Below are the code and all the weights of a small trained network. Each question names an input and a class and asks about switching units off, where a switched-off unit gives its printed mean instead of its output.

import numpy as np


def w(rows, s, z=0):
    codes = np.array(rows[::2]) - 128.0
    scale = np.full(codes.shape[1], s)
    scale[-1] = z or s
    return codes * scale


def f(y):
    return np.maximum(y, 0)


def log_softmax(a):
    a = a - a.max(-1, keepdims=True)
    return a - np.log(np.exp(a).sum(-1, keepdims=True))


def net(x, mask):
    res = np.array(x, float).reshape(1, 7) / 4 @ E
    y = f(res @ A[0][:, :-1].T + A[0][:, -1])
    res = res + np.where(mask, y, B[0][:, -1]) @ B[0][:, :-1]
    return log_softmax(res[-1] @ U[:, :-1].T + U[:, -1])


A, B = {}, {}
E = w([
[28,83,208,83,110,86,163,50],'x0',
[130,102,161,255,222,150,131,50],'x1',
[153,36,253,149,96,214,129,203],'x2',
[120,96,140,148,225,21,225,224],'x3',
[130,143,133,122,132,139,142,126],'x4',
[188,3,70,106,87,143,216,88],'x5',
[123,127,122,144,112,123,128,133],'x6',
],0.0091)
A[0] = w([
[200,141,120,181,159,144,110,128,75],'N0',
[9,99,174,95,101,97,160,82,115],'N1',
[111,170,38,114,155,64,118,89,57],'N2',
[96,104,123,150,167,100,185,207,106],'N3',
[150,161,154,130,170,61,164,151,76],'N4',
[134,113,124,140,169,38,198,171,60],'N5',
[131,152,22,154,147,70,173,51,61],'N6',
[127,147,136,92,74,191,82,63,96],'N7',
[113,118,149,66,89,164,143,198,98],'N8',
[126,79,159,132,156,142,147,187,99],'N9',
[85,131,172,119,98,98,161,90,74],'N10',
[182,165,146,136,70,175,80,50,123],'N11',
[191,69,100,117,109,125,176,96,67],'N12',
[113,148,118,130,94,88,196,179,121],'N13',
[208,146,28,177,145,171,148,194,93],'N14',
[174,69,87,106,89,139,220,82,99],'N15',
[53,91,168,109,122,91,160,69,68],'N16',
[116,142,131,140,162,151,166,114,111],'N17',
[173,134,146,208,165,115,155,65,67],'N18',
[133,94,185,125,156,153,73,166,81],'N19',
[110,124,146,163,132,81,211,176,3],'N20',
[125,173,124,21,75,100,132,201,112],'N21',
[159,64,83,101,72,119,171,123,111],'N22',
[141,157,149,132,44,203,91,51,79],'N23',
[124,139,93,140,163,90,106,92,92],'N24',
[100,121,99,135,62,148,90,112,110],'N25',
[87,214,185,96,126,97,60,174,143],'N26',
[104,175,159,175,92,96,97,148,82],'N27',
[106,98,182,200,165,145,102,116,42],'N28',
[77,173,82,83,144,93,131,81,68],'N29',
[142,67,203,168,90,196,133,178,108],'N30',
[224,175,75,149,150,158,93,207,95],'N31',
[158,131,132,153,137,94,133,151,61],'N32',
[143,116,157,215,205,168,139,65,84],'N33',
[110,153,139,149,178,99,143,173,103],'N34',
[184,144,115,12,64,86,127,171,82],'N35',
],0.011,0.0024)
B[0] = w([
[81,107,120,158,148,136,153,167,189],'N0',
[62,58,161,186,206,199,158,216,230],'N1',
[196,133,161,70,66,210,230,149,237],'N2',
[105,188,87,60,139,74,110,130,216],'N3',
[105,149,119,90,153,85,114,117,195],'N4',
[120,117,79,78,125,58,61,152,232],'N5',
[182,138,170,81,85,140,195,142,252],'N6',
[133,142,53,92,180,82,115,146,227],'N7',
[131,110,105,156,73,115,189,92,202],'N8',
[175,159,86,68,113,123,136,137,197],'N9',
[92,95,148,130,172,188,126,168,181],'N10',
[127,118,93,35,183,54,70,164,233],'N11',
[140,194,200,140,155,104,71,102,213],'N12',
[112,114,70,127,119,76,89,105,189],'N13',
[88,75,161,162,222,199,125,201,250],'N14',
[120,216,225,154,158,116,58,106,243],'N15',
[46,91,142,138,186,178,129,177,211],'N16',
[118,118,113,145,108,121,96,131,155],'N17',
[103,92,81,192,65,75,119,89,203],'N18',
[189,124,152,104,93,155,155,138,193],'N19',
[115,155,80,74,163,84,115,152,199],'N20',
[135,59,60,222,77,97,146,59,236],'N21',
[185,210,218,196,119,122,84,64,225],'N22',
[105,131,71,74,156,52,109,135,243],'N23',
[160,146,129,112,83,136,170,141,184],'N24',
[113,125,84,113,147,94,139,148,185],'N25',
[180,176,254,197,109,124,69,63,234],'N26',
[165,154,195,101,117,146,90,106,180],'N27',
[129,114,126,155,98,117,156,94,207],'N28',
[133,134,163,102,100,158,174,142,212],'N29',
[198,134,155,20,71,145,232,146,250],'N30',
[71,82,157,153,190,194,141,201,246],'N31',
[97,124,116,112,148,116,124,107,157],'N32',
[154,121,44,221,45,80,164,39,233],'N33',
[126,154,120,99,146,91,99,93,190],'N34',
[84,77,82,203,100,114,150,93,237],'N35',
],0.0077,0.012)
U = w([
[113,136,1,9,156,62,76,131,54],'0',
[194,119,120,27,51,161,249,140,157],'1',
[113,74,19,235,55,93,150,69,201],'2',
[55,55,117,150,215,193,135,188,2],'3',
[167,216,196,164,130,110,36,79,248],'4',
],0.0096,0.00073)

Each question gives the input, the list of numbers given to net, and the class t.
The units are the neurons (one row each of A and B). Each row of codes is followed by its name. A weight is (code - 128) times the scale printed after its matrix; where a second scale follows, it is the last column's (A, B and U).
mask holds one flag per neuron, in row order. A switched-off neuron (its flag False) gives its mean, the last column of its row in B, instead of its output. The means were averaged over made-up inputs and are rounded, as every weight is.
A unit's drop is (log p(t) with every unit on - log p(t) with that unit switched off) / (log p(t) with every unit on - log p(t) with every unit switched off).
The circuit of an input: a set's keep is (log p(t) with only the set's units on - log p(t) with every unit switched off) / (log p(t) with every unit on - log p(t) with every unit switched off). Starting from the 12 units with the biggest drops (on a tie, the unit counted first), units are removed one at a time, each time the one whose removal leaves the highest keep (on an exact tie, the one counted first), for as long as the keep stays at least 0.8.
units of the circuit, in order: the units of the circuit, biggest drop first
k most important neurons: the k neurons with the biggest drops, biggest first
drop when u is switched off: that unit's drop, to one decimal
input [-6,-7,-1,2,1,-4,8], class 2: units of the circuit, in order -> (N21)
input [-2,-1,4,6,-8,8,6], class 4: 3 most important neurons -> (N22, N15, N12)
input [4,-3,4,-5,-2,6,3], class 4: 3 most important neurons -> (N22, N15, N12)
input [-6,-5,2,-3,-4,7,6], class 4: 3 most important neurons -> (N22, N15, N12)
input [7,0,-6,-2,-1,7,1], class 3: 2 most important neurons -> (N1, N16)
input [-8,5,-8,3,-7,-2,6], class 1: 3 most important neurons -> (N2, N6, N24)
input [5,-5,2,4,8,-1,-5], class 2: 4 most important neurons -> (N21, N14, N31, N8)
input [4,-7,4,5,-4,3,-6], class 2: 2 most important neurons -> (N21, N35)
input [3,-1,8,-8,-7,3,-3], class 0: 4 most important neurons -> (N23, N11, N7, N2)
input [-7,8,5,2,-1,-3,-4], class 2: 2 most important neurons -> (N33, N18)
input [4,-2,8,-6,-7,-4,0], class 1: 2 most important neurons -> (N30, N19)
input [-2,-8,-6,-4,3,-5,5], class 2: 3 most important neurons -> (N21, N35, N30)
input [0,-4,-3,-2,-2,2,2], class 2: units of the circuit, in order -> (N35, N21)
input [5,-3,-1,0,-4,4,-2], class 3: units of the circuit, in order -> (N1)
input [7,4,-6,2,1,4,3], class 3: 3 most important neurons -> (N1, N16, N30)
input [-6,1,1,4,-6,-4,2], class 3: 2 most important neurons -> (N31, N14)
input [6,1,6,7,4,6,-1], class 0: drop when N5 is switched off -> 0.2
input [-6,-6,1,6,3,8,-3], class 4: drop when N22 is switched off -> 0.6
input [1,7,7,6,0,-5,1], class 1: drop when N1 is switched off -> 0.0
input [-6,-5,-8,-1,-2,2,5], class 1: units of the circuit, in order -> (N2)
